Here is a tiny trained network, its code and every weight. The questions are about switching its units off for an input and a class, where a switched-off unit gives its printed mean instead of its output.

import numpy as np


def w(rows, s, z=0):
    codes = np.array(rows[::2]) - 128.0
    scale = np.full(codes.shape[1], s)
    scale[-1] = z or s
    return codes * scale


def f(y):
    return np.maximum(y, 0)


def log_softmax(a):
    a = a - a.max(-1, keepdims=True)
    return a - np.log(np.exp(a).sum(-1, keepdims=True))


def net(x, mask):
    res = np.array(x, float).reshape(1, 7) / 4 @ E
    y = f(res @ A[0][:, :-1].T + A[0][:, -1])
    res = res + np.where(mask, y, B[0][:, -1]) @ B[0][:, :-1]
    return log_softmax(res[-1] @ U[:, :-1].T + U[:, -1])


A, B = {}, {}
E = w([
[127,128,122,129,129,124,130,132,125,133],'x0',
[197,91,124,5,122,115,132,147,182,182],'x1',
[129,147,137,121,140,128,130,126,140,116],'x2',
[96,35,207,126,224,126,168,169,122,110],'x3',
[132,138,139,124,133,127,127,124,136,116],'x4',
[207,161,192,165,146,186,100,189,84,188],'x5',
[134,102,128,142,109,121,123,124,122,139],'x6',
],0.016)
A[0] = w([
[43,75,66,91,108,80,167,73,156,74,244],'n1',
[98,219,95,215,78,132,123,86,78,115,187],'n2',
[45,114,186,206,149,130,170,149,98,98,141],'n3',
[181,187,156,144,113,182,72,184,124,190,112],'n4',
[81,140,111,104,139,117,170,112,126,145,165],'n5',
[102,137,200,169,122,148,138,162,66,137,130],'n6',
[129,117,79,72,68,71,163,89,180,106,171],'n7',
[93,208,104,175,73,142,82,97,86,110,173],'n8',
[114,183,76,207,112,138,100,112,117,112,173],'n9',
[83,94,157,205,195,133,155,132,97,87,129],'n10',
[254,179,198,175,135,208,129,205,57,176,132],'n11',
[204,178,63,68,68,119,101,128,167,149,134],'n12',
[154,149,98,66,68,152,85,112,179,158,167],'n13',
[139,34,175,44,187,105,182,184,137,146,63],'n14',
[141,110,135,173,166,151,133,129,93,103,106],'n15',
[187,161,183,151,124,184,120,176,89,168,131],'n16',
],0.0098,0.011)
B[0] = w([
[65,166,113,168,106,209,184,7,157,79,240],'n1',
[102,51,207,96,142,152,128,202,236,127,238],'n2',
[111,194,63,174,220,121,98,105,45,48,208],'n3',
[237,89,110,115,168,99,118,114,139,109,206],'n4',
[77,150,123,145,98,156,144,125,133,111,160],'n5',
[113,178,162,120,168,103,66,191,96,80,185],'n6',
[55,184,155,91,67,165,175,141,77,188,210],'n7',
[101,59,197,119,82,162,143,177,207,139,221],'n8',
[85,78,198,111,121,154,119,166,211,149,208],'n9',
[150,165,46,192,151,144,79,91,23,56,203],'n10',
[241,88,122,125,160,35,89,201,129,166,252],'n11',
[194,149,45,113,81,85,167,69,50,204,222],'n12',
[130,152,104,80,54,108,165,84,69,213,209],'n13',
[49,1,239,114,135,164,126,186,248,111,209],'n14',
[119,140,123,109,150,96,89,128,121,98,161],'n15',
[254,113,112,112,200,94,69,180,138,155,205],'n16',
],0.0085,0.023)
U = w([
[41,71,209,107,105,179,180,119,253,114,254],'0',
[168,40,204,94,158,121,70,203,246,154,94],'1',
[102,193,85,80,76,145,164,80,44,188,130],'2',
[254,119,37,96,120,84,136,100,86,179,25],'3',
[97,167,53,191,169,169,122,49,80,49,156],'4',
[170,156,108,147,196,90,49,166,13,100,101],'5',
],0.0081,0.0023)

Each question gives the input, the list of numbers given to net, and the class t.
The units are the neurons (one row each of A and B). Each row of codes is followed by its name. A weight is (code - 128) times the scale printed after its matrix; where a second scale follows, it is the last column's (A, B and U).
mask holds one flag per neuron, in row order. A switched-off neuron (its flag False) gives its mean, the last column of its row in B, instead of its output. The means were averaged over made-up inputs and are rounded, as every weight is.
A unit's drop is (log p(t) with every unit on - log p(t) with that unit switched off) / (log p(t) with every unit on - log p(t) with every unit switched off).
The circuit of an input: a set's keep is (log p(t) with only the set's units on - log p(t) with every unit switched off) / (log p(t) with every unit on - log p(t) with every unit switched off). Starting from the 12 units with the biggest drops (on a tie, the unit counted first), units are removed one at a time, each time the one whose removal leaves the highest keep (on an exact tie, the one counted first), for as long as the keep stays at least 0.8.
units of the circuit, in order: the units of the circuit, biggest drop first
unit that matters most: the unit with the biggest drop
top k neurons: the k neurons with the biggest drops, biggest first
drop of u: that unit's drop, to one decimal
input [-4,6,1,0,-4,0,1], class 2: units of the circuit, in order => (n2, n11)
input [8,0,4,5,-1,8,0], class 5: units of the circuit, in order => (n2)
input [3,5,5,0,-7,7,-2], class 3: top 3 neurons => (n2, n8, n9)
input [-3,-4,2,1,1,4,7], class 5: top 2 neurons => (n14, n3)
input [-8,-4,-5,1,7,-7,-2], class 4: top 2 neurons => (n14, n3)
input [0,1,7,-1,1,2,-7], class 3: top 2 neurons => (n14, n2)
input [-6,2,-1,0,3,6,3], class 3: top 4 neurons => (n2, n14, n8, n9)
input [5,-7,1,5,-3,1,3], class 5: top 2 neurons => (n1, n6)
input [-6,-8,-7,1,1,-5,7], class 4: top 2 neurons => (n3, n10)
input [3,1,1,-7,5,4,-6], class 3: top 3 neurons => (n12, n14, n13)
input [-6,2,-3,5,6,-4,5], class 0: drop of n14 => 0.1
input [5,-1,-6,-8,1,7,-4], class 1: drop of n2 => 1.1
input [-5,-8,-7,-5,0,0,3], class 0: top 2 neurons => (n11, n16)
input [6,0,-5,5,-6,1,-4], class 5: drop of n8 => 0.2
input [-8,-2,-1,0,1,-5,8], class 0: unit that matters most => n12
